Below are the code and all the weights of a small trained network. Each question names an input and a class and asks about switching units off, where a switched-off unit gives its printed mean instead of its output.

import numpy as np


def w(rows, s, z=0):
    codes = np.array(rows[::2]) - 128.0
    scale = np.full(codes.shape[1], s)
    scale[-1] = z or s
    return codes * scale


def f(y):
    return np.maximum(y, 0)


def log_softmax(a):
    a = a - a.max(-1, keepdims=True)
    return a - np.log(np.exp(a).sum(-1, keepdims=True))


def net(x, mask):
    res = np.array(x, float).reshape(1, 5) / 4 @ E
    y = f(res @ A[0][:, :-1].T + A[0][:, -1])
    res = res + np.where(mask, y, B[0][:, -1]) @ B[0][:, :-1]
    return log_softmax(res[-1] @ U[:, :-1].T + U[:, -1])


A, B = {}, {}
E = w([
[135,153,2,131],'x0',
[42,93,95,186],'x1',
[38,89,119,95],'x2',
[46,209,149,112],'x3',
[121,27,127,193],'x4',
],0.0068)
A[0] = w([
[64,184,74,133,204],'N0',
[112,96,35,228,150],'N1',
[179,92,9,143,253],'N2',
[134,50,169,101,162],'N3',
[133,235,224,188,228],'N4',
[96,133,149,64,254],'N5',
[217,179,62,198,254],'N6',
[128,70,156,129,188],'N7',
[145,68,141,77,137],'N8',
[125,159,222,94,143],'N9',
[191,183,132,128,145],'N10',
],0.011,0.0032)
B[0] = w([
[73,154,89,65,233],'N0',
[116,142,95,99,228],'N1',
[149,61,39,110,245],'N2',
[85,55,183,157,176],'N3',
[165,177,164,39,253],'N4',
[1,152,153,169,214],'N5',
[185,171,79,71,245],'N6',
[101,83,140,200,175],'N7',
[140,61,108,177,157],'N8',
[108,150,201,180,212],'N9',
[196,171,127,105,195],'N10',
],0.0094,0.0073)
U = w([
[207,132,82,105,116],'0',
[194,175,249,86,2],'1',
[107,2,231,251,123],'2',
[32,178,122,122,230],'3',
],0.0093,0.0034)

Each question gives the input, the list of numbers given to net, and the class t.
The units are the neurons (one row each of A and B). Each row of codes is followed by its name. A weight is (code - 128) times the scale printed after its matrix; where a second scale follows, it is the last column's (A, B and U).
mask holds one flag per neuron, in row order. A switched-off neuron (its flag False) gives its mean, the last column of its row in B, instead of its output. The means were averaged over made-up inputs and are rounded, as every weight is.
A unit's drop is (log p(t) with every unit on - log p(t) with that unit switched off) / (log p(t) with every unit on - log p(t) with every unit switched off).
The circuit of an input: a set's keep is (log p(t) with only the set's units on - log p(t) with every unit switched off) / (log p(t) with every unit on - log p(t) with every unit switched off). Starting from all 11 units, units are removed one at a time, each time the one whose removal leaves the highest keep (on an exact tie, the one counted first), for as long as the keep stays at least 0.8.
circuit, biggest first: the units of the circuit, biggest drop first
k most important neurons: the k neurons with the biggest drops, biggest first
drop of u: that unit's drop, to one decimal
input [-1,8,-8,4,3], class 0: circuit, biggest first -> N5
input [-1,1,-5,0,-3], class 1: circuit, biggest first -> N2, N4, N0
input [5,0,-5,6,5], class 0: circuit, biggest first -> N5, N6
input [-2,5,-6,4,-2], class 1: circuit, biggest first -> N4, N2
input [1,0,-3,4,-8], class 1: circuit, biggest first -> N4, N2
input [4,4,-2,3,3], class 0: 3 most important neurons -> N5, N2, N9
input [0,7,-6,3,4], class 0: 3 most important neurons -> N5, N9, N3
input [7,7,-2,0,7], class 0: 2 most important neurons -> N2, N5
input [6,6,-4,4,0], class 0: drop of N6 -> 0.4
input [2,-2,4,-5,6], class 2: drop of N3 -> 0.1
